Each row of numbers belongs to one of the nodes below and depends on some of the facts about them. Some rows are named. Which node is each other row?

Some nodes and their rows:
J_161: [ -1  -6  10  -3   7  -5  11   6  22   1   5  -3 -12   4  -9  -1  -4 -10
  15   3  -7  10  -2  -6   8  -6   8   4  17   3 -12   4  -8  -4  11  -1
   0  -6  10]
J_497: [ 5  5  3 -6  8  7 12  0  0  7  6 -6  3  0  1 14  7 -6 -2 13 -4 -1  1  3
 -1 -3  4 -5 -8 -3  2  1 -3  6 11  2  7 -1  1]
J_30: [ -2  -4   4   9  -5   4   3  -4   7  -1  13  -3  -1   1  -5   5   9 -14
  -3 -17   1   1   9  11  -1   3  -4  16   9  -1  -4 -11   1  13   3   5
  -5  -7   9]
J_495: [ 9 -3 -3  1 -6  5  3 -8  3 -5  9 14 -1 -5 -5  1 -1 -7  1  1 -1  6  3  3
 -4  1 -3  9 -2 -4  2 -2 -5  5  7 -2 -8  2 -1]
J_802: [-10  -2   0  -2  -2  -2   4   5  -3 -19   6  13   1   3  -9  -6 -10   0
  -4  -2  -2 -10  -8  -3 -19  11   5  -5   0   4  -1   2  -1   4   8   0
  -4   0 -11]
J_696: [ 5  9  4 -5 15  6 10 -1  2  7  3 -9  2  0  0 10  7 -4  0 15 -3  1 -1  4
 -1 -4  1 -5 -7 -3  2  0 -4  2 10  1  6 -1  2]
J_265: [  2   4   6   3  11   5   9  -4   5   4   8  -5  -4  -6  -2   0   3  -3
   3   8  -1   3   2   5  -6  -7   0   3 -11  -8  -1   0  -5   0   3  -1
   0   1   7]
J_283: [ -1 -16  -8  -1 -18  -6 -22   4 -21  10 -20  -4   1   0  13 -14   0  23
  -7  -3   1   1   6 -20   9  -3  -1 -16 -10  11   1  -2  -5 -15 -22  -5
   3   7 -16]
J_416: [-14  10  -9  -2  -2  -2  -8   5  -6 -16  -8  15   9  -3   6  -8 -14   9
   1   5   7 -11 -15   3   7   9  -5  -9  -3   4  -2   3   9  -4   0   3
  -4   6  -8]
J_423: [-12  -3  -7  -9  -9 -10 -24   9 -25  -4 -24  -5   8  12  14 -12 -11  27
  -9   2   1 -16  -8 -20   2  10   2 -23  -6  15   1   3   8 -15 -13  -2
   5   6 -27]
J_126: [ -1  -7   1   3  -2   5  -4 -10   4  -4   4   7  -5   3  -7  -9   3  -1
  -2   3  -4   9   3  -1 -10   1  -2   6   0   0  -3  -6  -9  -2   3  -3
  -9   2  -7]
J_217: [ 21  19  -6   0   8  -4  -5   5  -9  13  -5 -28   8   3  13  20   2   9
  -1   0   7  -5   6   7  -4  -6  -4   7 -10  -7  17  -2  15  -3  -5  -9
   3   8   4]
J_332: [ 4  5  5 -1  9  5  7 -8  6  5  5 -2  0 -4 -2  3  6 -5  1 10 -3  3  1  7
 -4 -3 -1  2 -6 -7  0 -1 -6  1  5 -2  3 -2  3]
J_931: [ 0 -2  7  5  9  0  8  4  4 -3  6 -8 -9  4 -7 -3  4 -8  9 -5 -3  7  3  2
 -1  2 -3  4 10  2 -9 -4  2  6 12  3 -6  4  2]
J_972: [ -5 -22   0 -10 -16 -10 -18   7  -8   9 -18   2  -5   8  14 -11 -13  24
   0   7  -7   7   0 -28  17 -14  10 -14  -5   8   0   5  -5 -25 -21  -8
  10   1  -2]
J_893: [ -6  -3 -11  12 -17   8 -11 -10   1  -3   7  22  10 -12   7  -5   2  -1
  -9  -6  11   5   3  13   8  -6 -10  14 -11  -9   4 -12  -3   6 -13   3
  -6   0  14]
J_45: [ 9 -2 -2  2 -3  4  8  3  2 -2  8  7  3 -4 -5  8  1 -3  1  2 -3  6  1  0
 -6 -2 -2  1 -2 -3  2  0 -5  6 10 -1 -5  4 -2]
J_956: [ 9 -3 -1  2 -2  4  7  2  1 -2  9  5  3 -4 -5  7 -1 -3  0  3 -3  6  2  2
 -6 -2 -3  2 -4 -3  2  0 -4  6 11 -3 -3  4 -1]
J_412: [  2  -3   6   4   4  -2   2  -4   9  -3   6   2  -9  -1 -10  -6   4 -12
   7  -7  -2   9   6   6   0   5  -5  10  13   1  -9  -7  -4   5   9   1
 -10  -1  -2]
J_397: [  3  -5   5   1   3   3  10   1   3   0   6  -3  -5   5  -6   7   6 -13
   4  -6  -4   4   2   1   1   6   1   5  11   5  -7  -2   2   9  15   4
  -5   1  -3]

Some facts about the nodes:
{J_121, J_694, J_994, J_532, J_153, J_499, J_537, J_351, J_691, J_275, J_967, J_802, J_987, J_3, J_417, J_166, J_214, J_784, J_423, J_416, J_858, J_767, J_832} tunol c
{J_956, J_272, J_323, J_73, J_397, J_514, J_402, J_283, J_276, J_991, J_412, J_308, J_126, J_560, J_411, J_373, J_679, J_963, J_511, J_710, J_766, J_45, J_372, J_495, J_306, J_304, J_331, J_931} tunol a
{J_568, J_140, J_254, J_972, J_531, J_809, J_745, J_716, J_678, J_268, J_939, J_161, J_172, J_273, J_476, J_786} tunol b
{J_901, J_835, J_246, J_12, J_321, J_637, J_429, J_280, J_893, J_941, J_841, J_217, J_30, J_398, J_363, J_618, J_205, J_4} tunol d
{J_92, J_664, J_635, J_711, J_633, J_87, J_170, J_434, J_879, J_650, J_792, J_31, J_85, J_62, J_190, J_877} tunol e
rograras J_273 <- J_121, J_963
rograras J_402 <- J_694, J_476
rograras J_832 <- J_994, J_402
rograras J_745 <- J_994, J_280
rograras J_511 <- J_568, J_766
rograras J_166 <- J_140
rograras J_650 <- J_323, J_710
rograras J_398 <- J_153, J_511, J_766
rograras J_51 <- J_73, J_929, J_858
rograras J_351 <- J_73, J_283, J_650, J_214
rograras J_716 <- J_929, J_717
rograras J_541 <- J_265, J_664, J_217
rograras J_710 <- J_607
rograras J_784 <- J_835
rograras J_967 <- J_351, J_412
rograras J_30 <- J_972, J_190
rograras J_434 <- J_972, J_967, J_975, J_161, J_273, J_593, J_51
rograras J_283 <- J_691
rograras J_481 <- J_275
rograras J_956 <- J_148, J_161
rograras J_802 <- J_148
rograras J_161 <- J_246, J_784
rograras J_323 <- J_581, J_306
rograras J_795 <- J_531
rograras J_62 <- J_514, J_809, J_650
rograras J_331 <- J_425, J_678, J_276
rograras J_417 <- J_711, J_541
rograras J_363 <- J_268, J_170
rograras J_766 <- J_596, J_858
rograras J_678 <- J_321
rograras J_372 <- J_321
rograras J_718 <- J_429
rograras J_929 <- J_429
rograras J_767 <- J_283
rograras J_197 <- J_332
rograras J_581 <- J_991
rograras J_73 <- J_795, J_618, J_423
rograras J_531 <- J_126
rograras J_217 <- J_320, J_411
rograras J_447 <- J_200
rograras J_633 <- J_838, J_31
rograras J_991 <- J_838
rograras J_901 <- J_273, J_322, J_85, J_931
rograras J_322 <- J_346, J_786
rograras J_972 <- J_879, J_190
rograras J_534 <- J_963
rograras J_373 <- J_396
rograras J_994 <- J_396
rograras J_214 <- J_593
rograras J_272 <- J_696, J_363
rograras J_532 <- J_416
rograras J_254 <- J_4, J_331
rograras J_304 <- J_306
vepo:
J_694 J_499 J_417
J_532 J_397 J_346
J_73 J_607
J_246 J_710 J_121
J_809 J_12 J_126
J_596 J_87 J_901 J_635
J_939 J_3
J_170 J_331 J_30
J_991 J_784 J_205 J_153
J_308 J_429 J_214
J_434 J_767 J_495
J_320 J_481 J_412
J_200 J_676
J_838 J_254 J_975
J_679 J_332 J_633
J_879 J_967 J_190 J_664
J_841 J_537
J_650 J_372 J_402
J_696 J_166
J_217 J_825
J_31 J_786 J_941 J_893
J_398 J_275
J_476 J_963 J_835 J_411
J_423 J_416 J_994 J_280 J_711 J_62
J_4 J_987 J_304 J_637
J_497 J_273
stunum masten <- J_121, J_514, J_280, J_987, J_841, J_650
stunum konor <- J_694, J_994, J_4, J_767
stunum vides <- J_532, J_275, J_429, J_166, J_217, J_786, J_858, J_832
stunum flaradir <- J_568, J_272, J_323, J_901, J_499, J_397, J_809, J_711, J_321, J_991, J_412, J_161, J_560, J_3, J_679, J_511, J_710, J_792, J_30, J_85, J_304, J_190, J_931
stunum zigam <- J_140, J_153, J_73, J_745, J_802, J_172, J_126, J_373, J_331
stunum vuros <- J_254, J_537, J_972, J_664, J_283, J_308, J_273, J_618, J_205, J_423, J_372
stunum lodir <- J_691, J_12, J_633, J_214, J_877
stunum zuzos <- J_246, J_893
stunum stastak <- J_967, J_716, J_939, J_170, J_941, J_363, J_416
stunum trudaskam <- J_678, J_62
stunum stine <- J_268, J_879, J_417, J_398, J_476

Name these rows:
No name comes twice in this set of rows, the named rows included.
[ 8  2 -2  4  1  4  0 -9  6 -2  3 10 -3 -4 -6 -5  1 -5  4  4 -1 10  3  7
 -6  0 -8 10 -1 -5  1 -3 -3  1  4 -5 -9  4 -2]  J_402
[ -6 -21  -4 -11 -20   3 -14  -1 -13  10 -22   4  -5   7  17  -6  -4  15
  -4   5  -7   2  -1 -30  17 -10  16 -14 -10   9   5  11   4 -20 -20  -4
   7   4  -9]  J_254
[  0  -3   6   0  11   1  11   1  16   3  -3   1 -16   3 -12  -4   6 -14
  13   3  -7  11  -5  -6   5  -2   3   1  19   2  -9  10  -4   3   7   2
   1  -3   7]  J_568
[  4  -6   3   4  -5   5   8  -5   6  -3   8   4  -8  -1  -9   0   3 -15
   5 -12  -3   5   5   0   1   6  -2  11  11   1  -7  -3  -1  10  10   2
  -9   0  -2]  J_304
[  4   5   5   1  15   3  10   5   3   4  -2 -16  -6  10  -4   7   8 -10
   6   3  -4   3  -1   3  -1   6  -1  -2  10   7  -9  -3   2   7  19   4
  -4   4  -4]  J_991
[  2   0   6  -1   6   4  12   7   3   3   2 -10  -3   7  -3  12   7 -12
   4  -1  -5  -1  -1  -1   3   6   0  -1   9   7  -7  -2   3  11  21   6
  -1   3  -5]  J_679
[  5   4  -3   9   2   4  -5  -7   5   1   7   1   3  -2  -3   3   5  -3
  -6  -2   5   5   4  13 -10  -2  -7  14  -2  -7   4 -12  -5   5  -3  -3
  -4  -3  11]  J_835
[  6  -2  -4  10 -11   6  -4 -12   7  -4  13  13   3  -6  -4   3   4  -7
  -7  -9   7   5   9  14  -9  -1  -5  19  -3 -10   7 -10  -5   9  -6  -2
  -7  -4  11]  J_637
[ -9 -20   2 -14 -13  -6 -20   3  -5   9 -18   1  -2  11  15  -6 -14  22
  -1   9  -7   6  -1 -27  19 -13  13 -10  -8   8   0   3   1 -27 -18  -9
   8   0  -3]  J_273
[ -5  11  -8   7   4   4  -4   6  -1   5  -3  -5  15   4  12  13   5   8
  -8  13   7  -1  -4  10   8  -3  -9  -4 -12   3   3 -12   1   4   6   8
   6   5  13]  J_246

Now the same nodes, written a new way:
Named rows:
J_3: [ 17 -11  -1  12  10  -6  18  20  -1   3   5   3  -1  27   4 -12  -4 -17
  10  -3   9  -6 -25  -7  11  -1]
J_893: [  3   8 -11  10  -9 -17   0   3  10   6  -1   9  14  16  -1  -6   5  -2
   6  31  -8  10 -16   1  -2  -6]
J_941: [  8   6 -21  -5 -16 -15   3  -5   6   6  -1   0   1  10   3   1  -8  11
   6  27  -8   5  -8   6  -7   4]
J_425: [  9  -8   0  -5   5  -7  15   2   3   8   2   6  -1   1   1 -12   5  -3
   4   1   0   2  10   7  -2  -5]
J_835: [  4  -5  -3   7  -7 -11   3   6  18  -8   4   5   6  13   4  -6  -3   1
  14  11  -3   4  -7   3  -1   2]
J_411: [ -4   2  -8   5  -6 -10   5  -4   6   5   8  15   8  -1  -3 -18  16 -16
  -1   1  -2   2 -11  24  -4   5]
J_31: [  1  -5   0   6   2  -9  23   6   0 -16  -2  -7  -5  10   2   6 -19   6
  17   2   5   2   0   8   9   5]
J_280: [  3  -4  -3   6 -10 -20   8  -4  26   2  17   7   5  14  -5   0   2   2
   3  32  -4  10  -7  14 -14  -8]
J_877: [-12  -4  15  20  -8 -10  33  20  24   5   8   3   6  16  -3  10  -3  -1
   8  20  15   4   1  19   1 -13]
J_809: [ 17 -14 -22  30  15   1  28  25  -3 -13  -1   2  -6  23 -11  -3 -12  -6
  13 -11  16  -4  -9   7  16   7]
J_596: [ 10 -14   4  -7   4  -3  16   8   1   3  -3  -3  -3  -1   5  -4  -5   2
  10  -7   6  -1  19   2   2  -4]
J_87: [ -2   0  -1   8  -5 -10  17   4   7 -10  -1  -5  -5  12  -5   2 -11  -1
   9   6   3   1  -8  11   8   3]
J_581: [11 -9 -4  2 12 -2 20 -6  5  2  1 11 -1 -5  3 -6  4  0 11  7  3  0  3  1
 -5 -2]
J_417: [  4  -3  -7 -23 -31 -14  14 -22  21   0  26   5 -28 -14  -4 -10  -5   1
  18   1   1  -7 -14  24 -26  13]
J_412: [ 10 -11 -15  22  22   2  11  13   5  -1   4  15  10  20   2 -13  13 -19
  -3 -13   8  -9 -30   8  10   9]
J_423: [  4   3  15 -19  12  -5   6 -13   1  -8 -25  -5   6 -12  17   3  -9  12
  18   2 -10   8  25 -15  12  -6]
J_372: [ -3   0   6 -10   4  -7   4 -19  -9  -1 -21  -8   6 -16   0  -6   7   6
   2   5 -11   8  19   3   8  -5]
J_410: [ 10  -9  -1  -4   6  -5  15   0   6   8   2   3  -2   0   0 -10   5  -3
   6   3   0   0   7   4  -2  -4]
J_332: [11 -9 -1 -5  5 -7 15  1  5  3  0  2  1  1  1 -9  1 -2  6  0  2  1  8  8
 -3 -5]
J_322: [  9  -8   0  -2   3  -2  11   4  13   4  -4   2  -1   1  -2 -11   6  -3
   3  -3   3  -1   4   3   0  -4]

Which node is each row?
No name comes twice in this set of rows, the named rows included.
[ 13 -14   1  -5  13  -8  14  -2   7   5   2   3   0   6  -2  -8   4   0
  -1   3  -1   6  11   9  -3  -8]  J_396
[  8   3 -10 -15   1   1   9  -8  13   7 -14   1  -4   3  15   6 -10   8
   9  11  -4  -5  -7  -1  -4   3]  J_967
[ 12   3 -12 -21  -3  -8  10  -6   1  14  -8  -2  -1   4  11   1 -13   6
   6  10  -3   2   1   5  -6  -1]  J_416
[  2   8   5  -6  -1 -12  -1  -7   8 -14 -20   0  11  -5   9   0  -6  15
  17  16 -15  14  22 -11  11  -2]  J_618
[ -2  -6  17  16   5  -3  29  10  35  14   7  18  10   8   9   4   5  -5
  11  20  13   1  -7   6  -9 -20]  J_214
[  8 -22 -17 -14 -14  -8  23 -12  21 -15  13  -8 -34  -1 -23   3 -23  19
   9  -7   7  -1  21  39 -19  11]  J_476
[  7  -4 -11  25   5 -10  19  21   0 -12   4   2  -2  31  -3  -8  -5 -14
   6  -5   9  -3 -36   4  16   9]  J_792
[ 1 -1  6 -5  0 -6 11  1 29  7  3 12  4  7 10  0 -2 -4  8  9  2  0 -3 12
 -9 -5]  J_121
[  6  -5 -10  22   7  -7  15  26   9 -13   1   4   1  36   0  -6  -7 -15
   6 -10   9  -4 -29   5  21   9]  J_85
[ -4   7  -7  16  -5 -16   8  -4  17  -8   4   8   1  15 -10  -5   2 -10
   5  14  -5   5 -27  19   3   2]  J_635
[  3  -4 -15  15   2  -4  18   5  17  -9  -6   6  -7   6 -15  -4  -4   1
   9  -1   5   2   6  19   6   4]  J_531
[  6   0 -26  -5  -7  -2  16   5   0   3 -19  -8 -10   5 -12   5 -18  17
   5   6   3   3  14  20   3   6]  J_939
[  3  11 -21  34  -6 -17   5  14  11  -5  14  21   9  32  -9 -21   9 -31
   5   6   1   1 -54  20   9  10]  J_711

Now the same nodes, written a new way:
Some nodes and their rows:
J_711: [  6 -15  -9  14  -3 -20 -15  20  28  34   2  24  10  -7  10]
J_62: [  2 -31  18  32 -22 -15  -1  25  48  46   3   9   6  -8  18]
J_607: [ -3 -14   6   6   6  -7 -14  -4 -12 -18  11  17 -14  -1   6]
J_710: [ 29 -11   4  14   0  -3 -16 -18   8  20   6   4  -4  15  -1]
J_694: [ -2  21  22  13  30  -4  -4   8 -14   4 -11 -22  11   9  -3]
J_499: [ -6  -1  -2  26  23  -1 -14  -3   5  19  -8  -9  12  -4 -11]
J_412: [ 33  -8  -2   9  -7  -7  -9  -8  13  25   2   8 -11   2   1]
J_956: [ 22 -29   1   2   2 -15  -3  -9 -11 -12  -6  19 -19   9   0]
J_618: [ 27  17  13  24  -7 -16 -28  -8   1   6 -10   0  -7   8  -1]
J_929: [ -1 -11  -3   4   7 -14  -6  -3  -7 -14  -2  12 -15  -4   0]
J_879: [ 12 -12  -3  10  19  13  -3 -17   8  28 -13 -44  10 -11   7]
J_126: [ 18 -27   5 -21  -6  -7  -5  -8  -1  16  -4  12 -11  -7  24]
J_304: [ 27 -16   7  14  -8  -7 -11  -9  11  28   3  15   1  17   3]
J_363: [ 19 -17  19  14 -10 -10 -17   1  -1 -22 -19   1   4  -4   6]
J_200: [  2 -10   3  -1  19  -2 -11  -7 -19 -26   2   6  -6   0  -6]
J_410: [ -2 -15   1   2   7 -16  -5   0  -9 -16   1  20  -9   0   1]
J_92: [ -6 -21  -3  -1   9 -19  -7   5 -12 -13   3   9  -5   3  -2]
J_321: [ 25   5   4  11  -6 -10 -27 -11   5  12 -14   0  16  -5  -8]
J_568: [ 20  -7   0   3  12  -6 -11 -11  14  16  -4   1   4   6 -10]
J_351: [-29 -17   2  20  12 -17 -14   3 -13  -8  -3   0 -16  -4  -2]

Name these rows:
No name comes twice in this set of rows, the named rows included.
[ 12   2  10  32   8 -10  -7   5  16  36  -4  -8  13  16   5]  J_633
[-19 -13  -3  14  18 -12 -12   8 -14  -8  -4   6 -13 -12  -4]  J_784
[ 33   7   8  13   1 -16 -11 -11   5  12   1   4 -10  27  -5]  J_283
[ 13 -25  18  12   8  -5   3   0   7 -14 -12   8 -17   3   2]  J_716
[ 19 -31  -2 -10  -7 -20 -14  13   4  -9   5  45 -13   4   7]  J_411
[ 18 -23  18  15 -15 -10 -14  11   3 -15 -11  12  -2 -13   8]  J_941
[  6 -15  14   8  19   0  -3   2  -6 -24  -1 -19   5   6  -3]  J_170
[ -7  11  21  24  27  -9  -6  13  -5  10 -13 -12  -5  10   9]  J_767
[ -2 -19   6  15  15   0 -13 -11  -8  -3  13 -20  -4   9  -1]  J_650
[-21 -17   0   3  20  -9  -6  -5  -7  16 -21  -7   1 -17  14]  J_802

